Below is a small trained network, with its code and all its weights. Each question gives an input and a target symbol and asks what happens when units are switched off, that is, made to give their printed mean instead of their output.

import numpy as np


def w(rows, s, z=0):
    codes = np.array(rows[::2]) - 128.0
    scale = np.full(codes.shape[1], s)
    scale[-1] = z or s
    return codes * scale


def norm(h):
    return h / np.sqrt((h * h).mean(-1, keepdims=True) + 1e-5)


def f(y):
    return y / 2 * (1 + np.tanh(0.7978845608 * (y + 0.044715 * y**3)))


def softmax(a):
    e = np.exp(a - a.max(-1, keepdims=True))
    return e / e.sum(-1, keepdims=True)


def log_softmax(a):
    a = a - a.max(-1, keepdims=True)
    return a - np.log(np.exp(a).sum(-1, keepdims=True))


def net(x, mask):
    ids = ['ΓΣεηθλμξπτψω'.index(c) for c in x.split()]
    T = len(ids)
    res = E[ids] + P[:T]
    u = 0
    for l in range(2):
        r = norm(res)
        for j in range(2):
            rows = slice(2 * j, 2 * j + 2)
            q, k, v = (r @ M[l][rows].T for M in (Q, K, V))
            z = softmax(np.where(np.tri(T) > 0, q @ k.T / 2**0.5, -1e9)) @ v
            o = O[l][rows]
            res = res + np.where(mask[u + j], z, o[:, -1]) @ o[:, :-1]
        u += 2
        y = f(norm(res) @ A[l][:, :-1].T + A[l][:, -1])
        res = res + np.where(mask[u : u + 16], y, B[l][:, -1]) @ B[l][:, :-1]
        u += 16
    return log_softmax(norm(res)[-1] @ U[:, :-1].T + U[:, -1])


Q, K, V, O, A, B = {}, {}, {}, {}, {}, {}
E = w([
[89,190,143,139,128],'Γ',
[106,125,95,203,170],'Σ',
[113,255,158,102,105],'ε',
[195,60,85,15,92],'η',
[102,49,204,138,159],'θ',
[156,179,155,183,57],'λ',
[94,188,127,130,73],'μ',
[144,37,156,103,58],'ξ',
[154,178,167,174,109],'π',
[156,126,136,196,128],'τ',
[140,247,169,129,66],'ψ',
[33,41,106,160,152],'ω',
],0.021)
P = w([
[120,116,116,21,244],'0',
[83,127,112,254,197],'1',
[83,134,140,250,153],'2',
[74,143,153,225,114],'3',
[74,134,157,210,88],'4',
[65,129,157,204,71],'5',
[68,114,167,197,66],'6',
[73,100,151,202,52],'7',
],0.0054)
Q[0] = w([
[136,157,146,209,89],'L0H0',
[123,191,130,120,187],'L0H0',
[78,158,74,92,197],'L0H1',
[98,95,156,167,1],'L0H1',
],0.012)
K[0] = w([
[32,2,220,108,101],'L0H0',
[54,128,254,156,111],'L0H0',
[144,189,111,252,174],'L0H1',
[226,111,171,33,129],'L0H1',
],0.0099)
V[0] = w([
[37,83,255,134,181],'L0H0',
[146,35,161,77,89],'L0H0',
[90,75,91,105,66],'L0H1',
[180,95,193,105,168],'L0H1',
],0.009)
O[0] = w([
[26,110,164,36,161,210],'L0H0',
[89,69,158,52,2,5],'L0H0',
[108,120,139,198,173,148],'L0H1',
[197,107,155,213,147,45],'L0H1',
],0.0096,0.0029)
A[0] = w([
[77,88,115,71,142,68],'L0N0',
[149,156,176,59,133,50],'L0N1',
[184,131,55,43,106,193],'L0N2',
[147,108,18,82,127,2],'L0N3',
[106,96,171,180,113,103],'L0N4',
[64,122,122,125,72,59],'L0N5',
[129,145,64,125,93,26],'L0N6',
[80,105,44,115,103,56],'L0N7',
[91,135,54,184,96,21],'L0N8',
[199,103,141,162,159,114],'L0N9',
[86,136,104,115,99,44],'L0N10',
[117,121,85,182,123,50],'L0N11',
[150,85,67,65,189,88],'L0N12',
[68,52,119,163,164,84],'L0N13',
[50,198,183,118,147,18],'L0N14',
[148,124,6,161,176,5],'L0N15',
],0.015,0.0072)
B[0] = w([
[152,126,147,170,133,150],'L0N0',
[143,134,106,147,147,124],'L0N1',
[139,2,118,148,137,166],'L0N2',
[166,23,135,118,124,134],'L0N3',
[124,172,93,132,111,173],'L0N4',
[150,157,126,113,138,177],'L0N5',
[113,139,159,135,142,118],'L0N6',
[154,103,129,119,96,134],'L0N7',
[124,157,130,161,154,172],'L0N8',
[107,88,163,140,122,153],'L0N9',
[146,144,145,127,129,134],'L0N10',
[111,152,120,156,145,147],'L0N11',
[149,43,127,126,121,142],'L0N12',
[122,156,127,105,94,173],'L0N13',
[136,103,92,162,105,255],'L0N14',
[116,146,132,80,97,155],'L0N15',
],0.019,0.0064)
Q[1] = w([
[250,100,163,14,219],'L1H0',
[142,192,176,66,159],'L1H0',
[241,9,130,101,219],'L1H1',
[23,155,134,225,33],'L1H1',
],0.015)
K[1] = w([
[27,255,154,158,58],'L1H0',
[134,154,14,237,117],'L1H0',
[19,172,127,138,72],'L1H1',
[187,42,107,77,166],'L1H1',
],0.015)
V[1] = w([
[50,120,144,102,96],'L1H0',
[166,140,192,30,251],'L1H0',
[182,132,236,196,46],'L1H1',
[93,117,205,91,138],'L1H1',
],0.017)
O[1] = w([
[46,146,137,222,130,119],'L1H0',
[201,102,163,153,255,1],'L1H0',
[96,130,204,34,112,5],'L1H1',
[127,112,170,159,157,37],'L1H1',
],0.017,0.0091)
A[1] = w([
[167,73,117,35,80,107],'L1N0',
[90,71,153,181,120,70],'L1N1',
[214,59,150,209,130,25],'L1N2',
[131,177,64,119,120,107],'L1N3',
[130,131,226,165,134,111],'L1N4',
[151,187,146,54,121,105],'L1N5',
[46,62,92,147,92,70],'L1N6',
[115,80,180,144,105,134],'L1N7',
[236,106,42,26,90,2],'L1N8',
[63,150,218,50,119,38],'L1N9',
[236,143,157,19,134,2],'L1N10',
[101,171,160,214,131,93],'L1N11',
[103,177,110,143,189,135],'L1N12',
[118,145,220,21,193,43],'L1N13',
[52,55,45,195,131,66],'L1N14',
[250,115,40,145,103,69],'L1N15',
],0.019,0.012)
B[1] = w([
[143,195,158,75,164,191],'L1N0',
[97,182,164,77,155,139],'L1N1',
[48,118,67,136,94,171],'L1N2',
[167,97,100,135,138,243],'L1N3',
[142,91,145,96,129,156],'L1N4',
[132,182,128,94,162,171],'L1N5',
[98,187,101,181,67,209],'L1N6',
[95,114,121,92,126,156],'L1N7',
[44,32,51,189,142,147],'L1N8',
[69,3,118,175,87,184],'L1N9',
[55,163,79,152,202,161],'L1N10',
[136,112,136,124,178,212],'L1N11',
[124,92,126,94,129,179],'L1N12',
[238,179,144,222,28,181],'L1N13',
[191,253,122,123,138,254],'L1N14',
[113,83,210,8,86,213],'L1N15',
],0.02,0.0084)
U = w([
[146,143,140,126,110,182],'Γ',
[69,153,84,72,172,102],'Σ',
[245,135,88,63,98,20],'ε',
[164,30,90,103,93,169],'η',
[6,80,145,200,96,91],'θ',
[177,85,188,195,58,136],'λ',
[133,82,94,207,163,216],'μ',
[122,186,206,45,83,158],'ξ',
[83,115,205,141,165,224],'π',
[50,213,188,185,137,70],'τ',
[208,173,186,111,136,173],'ψ',
[119,157,36,171,30,2],'ω',
],0.015,0.006)

Each question gives the input, a string of symbols that net reads in full, and the target symbol t.
The units are the heads (2 rows each of Q, K, V and O) and the neurons (one row each of A and B). Each row of codes is followed by its name. A weight is (code - 128) times the scale printed after its matrix; where a second scale follows, it is the last column's (O, A, B and U).
mask holds one flag per unit, layer by layer, with each layer's heads first. A switched-off unit (its flag False) gives its mean, the last column of its rows in O or B, instead of its output. The means were averaged over made-up inputs and are rounded, as every weight is.
A unit's drop is (log p(t) with every unit on - log p(t) with that unit switched off) / (log p(t) with every unit on - log p(t) with every unit switched off).
The circuit of an input: a set's keep is (log p(t) with only the set's units on - log p(t) with every unit switched off) / (log p(t) with every unit on - log p(t) with every unit switched off). Starting from the 12 units with the biggest drops (on a tie, the unit counted first), units are removed one at a time, each time the one whose removal leaves the highest keep (on an exact tie, the one counted first), for as long as the keep stays at least 0.8.
units of the circuit, in order: the units of the circuit, biggest drop first
k most important neurons: the k neurons with the biggest drops, biggest first
top k neurons in layer l: the k neurons of layer l with the biggest drops, biggest first
input μ η ξ μ Σ, target ξ: units of the circuit, in order	[L0H0 L1H1 L1N0]
input Σ λ ω λ, target μ: top neuron in layer 0	[L0N15]
input η λ μ θ μ λ, target θ: units of the circuit, in order	[L1H1 L0H0 L1N9]
input Σ τ Σ μ θ μ π Σ, target μ: units of the circuit, in order	[L0N15 L1H0 L0N14 L0N12]
input Σ Σ Γ λ, target μ: units of the circuit, in order	[L1H0 L0N15 L0N14]
input η ω ξ ε, target ξ: units of the circuit, in order	[L1H1 L0H0]
input Γ μ μ Σ Σ ξ ω, target ε: 3 most important neurons	[L0N14 L1N15 L0N13]
input Γ μ λ, target ε: 2 most important neurons	[L0N14 L1N15]
input π λ Σ ω, target ψ: 3 most important neurons	[L0N14 L1N13 L0N9]
input Γ μ μ, target ε: 2 most important neurons	[L0N14 L1N15]
input ε μ μ ξ, target η: 4 most important neurons	[L0N4 L1N8 L0N2 L1N15]
input Σ λ η μ π ψ Σ, target Σ: 4 most important neurons	[L0N14 L0N15 L1N14 L1N13]
input Σ ε ε θ ψ, target μ: 3 most important neurons	[L0N15 L0N12 L0N14]
input λ η Σ μ μ ψ, target ψ: top 2 neurons in layer 0	[L0N14 L0N3]
input λ μ ξ, target ξ: units of the circuit, in order	[L1H1]
input η λ μ μ ψ λ, target λ: 2 most important neurons	[L1N14 L1N0]
input Σ Σ μ Σ π, target μ: 2 most important neurons	[L0N15 L0N14]
input τ ψ η μ λ λ μ θ, target θ: 3 most important neurons	[L0N14 L0N9 L0N13]
input π ω μ ω, target ψ: 2 most important neurons	[L0N14 L1N13]
input ψ Σ η, target η: units of the circuit, in order	[L0N2]
input η ε Σ π τ, target τ: top 2 neurons in layer 0	[L0N9 L0N2]
input μ μ λ η, target η: 2 most important neurons	[L0N2 L0N3]
input μ μ η Σ θ τ, target θ: 2 most important neurons	[L1N9 L1N14]
input ε ψ λ μ ω π μ, target η: 2 most important neurons	[L1N8 L1N15]
input η μ ψ ψ τ ψ τ τ, target τ: top 3 neurons in layer 0	[L0N9 L0N14 L0N2]
input μ λ η τ μ τ ε, target ε: top 2 neurons in layer 0	[L0N14 L0N3]
input Σ π π μ τ, target μ: top 2 neurons in layer 0	[L0N12 L0N14]
